Below are the code and all the weights of a small trained network. Each question names an input and a target symbol and asks about switching units off, where a switched-off unit gives its printed mean instead of its output.

import numpy as np


def w(rows, s, z=0):
    codes = np.array(rows[::2]) - 128.0
    scale = np.full(codes.shape[1], s)
    scale[-1] = z or s
    return codes * scale


def f(y):
    return np.maximum(y, 0)


def softmax(a):
    e = np.exp(a - a.max(-1, keepdims=True))
    return e / e.sum(-1, keepdims=True)


def log_softmax(a):
    a = a - a.max(-1, keepdims=True)
    return a - np.log(np.exp(a).sum(-1, keepdims=True))


def net(x, mask):
    ids = ['αγζηθλξπτφ'.index(c) for c in x.split()]
    T = len(ids)
    res = E[ids] + P[:T]
    u = 0
    for l in range(2):
        q, k, v = (res @ M[l].T for M in (Q, K, V))
        z = softmax(np.where(np.tri(T) > 0, q @ k.T / 4**0.5, -1e9)) @ v
        res = res + np.where(mask[u], z, O[l][:, -1]) @ O[l][:, :-1]
        u += 1
        y = f(res @ A[l][:, :-1].T + A[l][:, -1])
        res = res + np.where(mask[u : u + 8], y, B[l][:, -1]) @ B[l][:, :-1]
        u += 8
    return log_softmax(res[-1] @ U[:, :-1].T + U[:, -1])


Q, K, V, O, A, B = {}, {}, {}, {}, {}, {}
E = w([
[147,85,144,115],'α',
[1,138,67,144],'γ',
[190,250,145,44],'ζ',
[170,118,130,122],'η',
[162,98,137,103],'θ',
[173,96,137,91],'λ',
[75,181,111,132],'ξ',
[145,91,143,123],'π',
[95,192,130,158],'τ',
[81,187,113,134],'φ',
],0.015)
P = w([
[144,167,55,228],'0',
[83,144,156,255],'1',
[99,111,146,175],'2',
[117,46,54,106],'3',
[75,86,139,71],'4',
[23,96,239,181],'5',
[52,74,188,63],'6',
[52,6,105,74],'7',
[51,37,181,59],'8',
],0.0073)
Q[0] = w([
[107,65,167,100],'0.h1',
[250,60,202,114],'0.h1',
[44,140,98,125],'0.h1',
[103,173,102,119],'0.h1',
],0.014)
K[0] = w([
[153,77,112,148],'0.h1',
[250,73,138,110],'0.h1',
[62,135,118,143],'0.h1',
[132,190,139,162],'0.h1',
],0.014)
V[0] = w([
[150,203,186,151],'0.h1',
[168,186,77,42],'0.h1',
[110,80,80,77],'0.h1',
[181,253,151,81],'0.h1',
],0.0041)
O[0] = w([
[115,70,157,128,159],'0.h1',
[4,97,110,122,236],'0.h1',
[105,166,94,131,136],'0.h1',
[34,39,137,129,249],'0.h1',
],0.0047,0.0011)
A[0] = w([
[114,150,59,91,65],'0.n1',
[179,71,158,208,75],'0.n2',
[226,246,92,165,3],'0.n3',
[91,132,104,135,51],'0.n4',
[127,36,121,158,18],'0.n5',
[140,133,144,140,43],'0.n6',
[140,135,203,95,94],'0.n7',
[121,139,154,91,11],'0.n8',
],0.011,0.0039)
B[0] = w([
[157,157,166,169,197],'0.n1',
[147,118,185,198,162],'0.n2',
[191,247,193,184,162],'0.n3',
[103,170,89,181,166],'0.n4',
[124,175,57,83,154],'0.n5',
[106,122,42,163,128],'0.n6',
[95,135,184,123,252],'0.n7',
[161,128,97,101,166],'0.n8',
],0.015,0.0028)
Q[1] = w([
[170,111,13,148],'1.h1',
[82,95,21,2],'1.h1',
[58,34,107,194],'1.h1',
[91,160,206,109],'1.h1',
],0.014)
K[1] = w([
[116,124,178,197],'1.h1',
[5,89,244,127],'1.h1',
[91,123,70,142],'1.h1',
[136,146,97,79],'1.h1',
],0.018)
V[1] = w([
[142,236,106,183],'1.h1',
[149,243,3,51],'1.h1',
[246,116,226,84],'1.h1',
[57,100,142,231],'1.h1',
],0.0062)
O[1] = w([
[3,121,117,83,253],'1.h1',
[41,30,67,83,200],'1.h1',
[99,147,40,195,166],'1.h1',
[134,166,216,105,103],'1.h1',
],0.0068,0.0048)
A[1] = w([
[163,171,110,132,147],'1.n1',
[131,104,142,121,255],'1.n2',
[191,28,64,170,218],'1.n3',
[219,80,186,152,161],'1.n4',
[110,44,162,7,110],'1.n5',
[134,145,190,113,103],'1.n6',
[137,16,158,30,105],'1.n7',
[170,35,52,123,81],'1.n8',
],0.017,0.0077)
B[1] = w([
[72,118,128,130,148],'1.n1',
[139,194,14,87,216],'1.n2',
[107,38,209,11,169],'1.n3',
[196,193,232,171,160],'1.n4',
[253,93,99,127,254],'1.n5',
[123,95,88,166,162],'1.n6',
[8,120,179,209,212],'1.n7',
[97,183,75,235,148],'1.n8',
],0.023,0.0099)
U = w([
[151,184,177,135,90],'α',
[143,132,143,189,3],'γ',
[74,29,130,95,104],'ζ',
[35,254,107,137,251],'η',
[132,157,181,102,134],'θ',
[148,99,208,55,172],'λ',
[125,140,133,167,34],'ξ',
[139,200,152,156,27],'π',
[185,170,55,110,186],'τ',
[121,142,130,163,23],'φ',
],0.0073,0.0053)

Each question gives the input, a string of symbols that net reads in full, and the target symbol t.
The units are the heads (4 rows each of Q, K, V and O) and the neurons (one row each of A and B). Each row of codes is followed by its name. A weight is (code - 128) times the scale printed after its matrix; where a second scale follows, it is the last column's (O, A, B and U).
mask holds one flag per unit, layer by layer, with each layer's heads first. A switched-off unit (its flag False) gives its mean, the last column of its rows in O or B, instead of its output. The means were averaged over made-up inputs and are rounded, as every weight is.
A unit's drop is (log p(t) with every unit on - log p(t) with that unit switched off) / (log p(t) with every unit on - log p(t) with every unit switched off).
The circuit of an input: a set's keep is (log p(t) with only the set's units on - log p(t) with every unit switched off) / (log p(t) with every unit on - log p(t) with every unit switched off). Starting from the 12 units with the biggest drops (on a tie, the unit counted first), units are removed one at a time, each time the one whose removal leaves the highest keep (on an exact tie, the one counted first), for as long as the keep stays at least 0.8.
circuit, biggest first: the units of the circuit, biggest drop first
most important unit: the unit with the biggest drop
top k neurons: the k neurons with the biggest drops, biggest first
top k neurons in layer l: the k neurons of layer l with the biggest drops, biggest first
input γ ζ ζ λ π θ, target λ: top 3 neurons -> (1.n3; 1.n4; 0.n5)
input ζ ζ ζ ζ τ ζ π α τ, target τ: top 3 neurons -> (1.n7; 0.n2; 0.n5)
input λ θ ζ α ζ θ, target α: circuit, biggest first -> (1.n4; 1.h1; 0.n5; 0.h1)
input ζ α ζ λ λ, target ζ: top 3 neurons -> (1.n3; 1.n7; 0.n5)
input ζ ζ π α ζ λ, target α: circuit, biggest first -> (1.n4; 0.n5; 1.h1; 0.h1)
input λ γ λ λ λ, target λ: circuit, biggest first -> (1.h1; 1.n3)
input α λ λ, target α: top 2 neurons -> (1.n4; 0.n2)
input λ ζ ζ η, target ζ: top 3 neurons in layer 1 -> (1.n3; 1.n8; 1.n4)
input α ζ π, target α: top 2 neurons in layer 0 -> (0.n2; 0.n7)
input γ ζ λ τ γ γ ζ λ ζ, target τ: most important unit -> 1.n5
input λ ζ θ α, target ζ: top 3 neurons -> (1.n3; 0.n5; 0.n7)
input ζ λ λ ζ π, target λ: top 3 neurons in layer 1 -> (1.n3; 1.n4; 1.n6)
input ξ γ λ γ γ α ζ η, target α: top 3 neurons -> (1.n4; 0.n2; 0.n7)
input η γ τ ζ α, target γ: circuit, biggest first -> (1.n7; 1.n5; 0.n3; 1.h1)
input λ γ ζ ζ ζ π, target ζ: top 4 neurons -> (1.n3; 0.n3; 0.n2; 1.n4)
input η ζ α, target η: circuit, biggest first -> (1.n5; 0.n2)
input ζ α γ α, target α: top 2 neurons -> (0.n2; 1.n4)
input γ η λ, target γ: top 2 neurons -> (1.n7; 1.n5)
input λ τ λ ξ ξ, target τ: most important unit -> 1.n7
input ζ ζ ζ ζ γ γ ζ θ, target γ: circuit, biggest first -> (1.n7; 1.n5; 1.h1)
input π λ λ γ ζ α, target γ: top 3 neurons in layer 0 -> (0.n7; 0.n2; 0.n4)
